[128 = 0]

[187 123 151 119 136 137 140 113 115 119 131 125 124 121 151 141 133 136
 148 139 125 131 119 113  95 108 125  94 120 125 125 131 118 147 124 133
 131 101 124 116 130 133 123 118 130 121] -> zag/(104)
[189  82 145 167  73 134 212 186 142 108 130 129 106 171 136 155 181 139
  78 190 120 160 135 132 125 118 151  83 143 130 128  93  82 129 165 162
 138   7 112 153  89 121 112 116 169 118] -> labod/(111)
[156 134 149 113 153 141 128 134 144  85 119 154 125 133 105 120 156 150
 128 144 117 153  99 133 142 107 117 108 128 105 135  80 129 137 125 134
 135 104 144  80 109 105 127 111 139 107] -> nopem/(102)
[195 115 161 144 103 143 190 175 141  71 126 133 105 169 111 112 186 191
 106 162 122 159  90 134 125  92 108 100 128 116 138  62  94 157 139 140
 133  18 133  94 103 122 136 113 140 111] -> nopem/(103)
[200  99 135 142 107 156 185 143 147 162 138 139 118 172  37 153 159 187
 135 145 126 132 128 122 155  88 130  69 130 118 149  28  93 149 106 104
 120   4 113  98  91 145 122 123 140 103] -> Kasin/(107)
[146  93 134 143 137 136 141 128 154  98 126 133 115 140  70 140 153 158
 121 134 112 133 111 123 164 127 144 121 130 107 125 112 140 124  94 116
 128 123 127  99 139 115 131 111 124 126] -> nopem/(103)
[193  85 143 168 128 144 162 140 128 135 120 152 123 146  46 131 139 135
 118 161 108 145 125 138 128 124 148 104 145 107 132  49  97 126 131 143
 117  22  95 133 104 123 102 119 181 111] -> labod/(111)
[186 129 148 122 140 122 137 110 105 148 130 135 117 122 104 138 132 125
 154 121 117 130  99 120  86 136 122 115 131 120 125 110 120 147 118 130
 122  66 119 127 118 127  98 123 128 112] -> zag/(104)
[165 104 137 119 120 129 153 127 148 159 138 146 103 133  90 154 143 158
 145 149 122 141 120 100 143 104 146  76 139  99 139  92 110 176 120 121
 145  74 128 101 125 128 123 122 125 119] -> Kasin/(97)
[183  70 144 151  79 127 221 174 120 139 138  93  95 184 160 169 161 128
  60 162 102 144 132 127  73 136 177  97 136 153 122 123  89 118 172 158
 122  45 127 210 107 131 110 155 149 139] -> labod/(111)
[179 123 143 126 140 142 147 135 133 134 124 145  93 152  77 123 157 157
 135 125 106 136 104 118 105 120 129 113 131 109 127  48 117 161 129 126
 114  45 134 106 132 125 103 141 117 104] -> Kasin/(97)
[137  87 136 141 139 144 154 136 155  98 118 130 117 137  83 140 159 161
 113 148 103 146 111 135 158 121 146 108 125 111 126  99 129 121 132 132
 144 123 130  96 125 112 139 117 138 132] -> nopem/(103)
[179  73 126 130 125 155 184 117 109 160 132  88 113 129  52 161 133 170
 121 127  93 117  95 120 109 136 157  93 129 117 139  90 112 119 102 124
 126  49  81 136 113 138 116 160 141 158] -> zag/(104)
[193  95 142 131  67 133 224 160 130 128 142  93  96 175 205 148 180 168
  86 166 129 138 134 110  99 100 136  72 120 144 136 142  88 150 156 136
 139  25 137 150 113 145 146 136 128 131] -> zag/(104)
[173  77 129 149 137 152 144 127 132 142 116 132 138 111  64 155 129 132
 116 159 115 142 129 130 151 112 165  74 138 107 139 105 107 105 115 148
 143  78  75 123  99 115 125 110 182 130] -> labod/(111)
[175  99 162 143  64 126 209 187 136 110 141 124 104 181 183 148 174 114
  69 165 118 162 125 133  89 128 159 101 145 140 129 124  83 133 172 166
 132  49 148 170  89 120 118 123 146 120] -> labod/(100)
[169 100 158 141 106 127 178 172 143  69 136 134  91 186 117 123 184 151
  89 132  92 156  90 138 103 139 138 149 137 130 123  92 125 146 167 148
 116  77 169 130 127 115 112 133 116 116] -> nopem/(102)
[192 104 136 137  49 133 222 202 147 164 144 119  68 187  94 128 188 201
  57 161 117 153 111 113 122 101 115  89 138 120 147  38  69 191 151 119
 121   4 136 129  97 158 133 158 110 121] -> Kasin/(97)
[140  74 131 148 168 139 137 106 142  96 120 129 129 118   4 156 128 165
 127 123  81 119 101 132 145 145 165 126 130  97 122  69 147 115 103 130
 126 130  94 106 142 103 103 141 148 141] -> nopem/(102)
[130  98 131 142 119 131 171 134 119  93 130 104  92 145  91 149 153 155
  94 128  90 130  88 130 119 162 140 136 131 123 124 122 137 122 131 128
 126 111 119 132 129 116 121 156 119 145] -> nopem/(102)
[134 130 134 133 184 141  76  93 129 112 111 164 145 104  98 122 109  86
 155 131 123 130 141 135 128 131 137 135 122 124 112 124 147 102 121 138
 120 178 123 112 144 114 108  94 155  99] -> labod/(100)
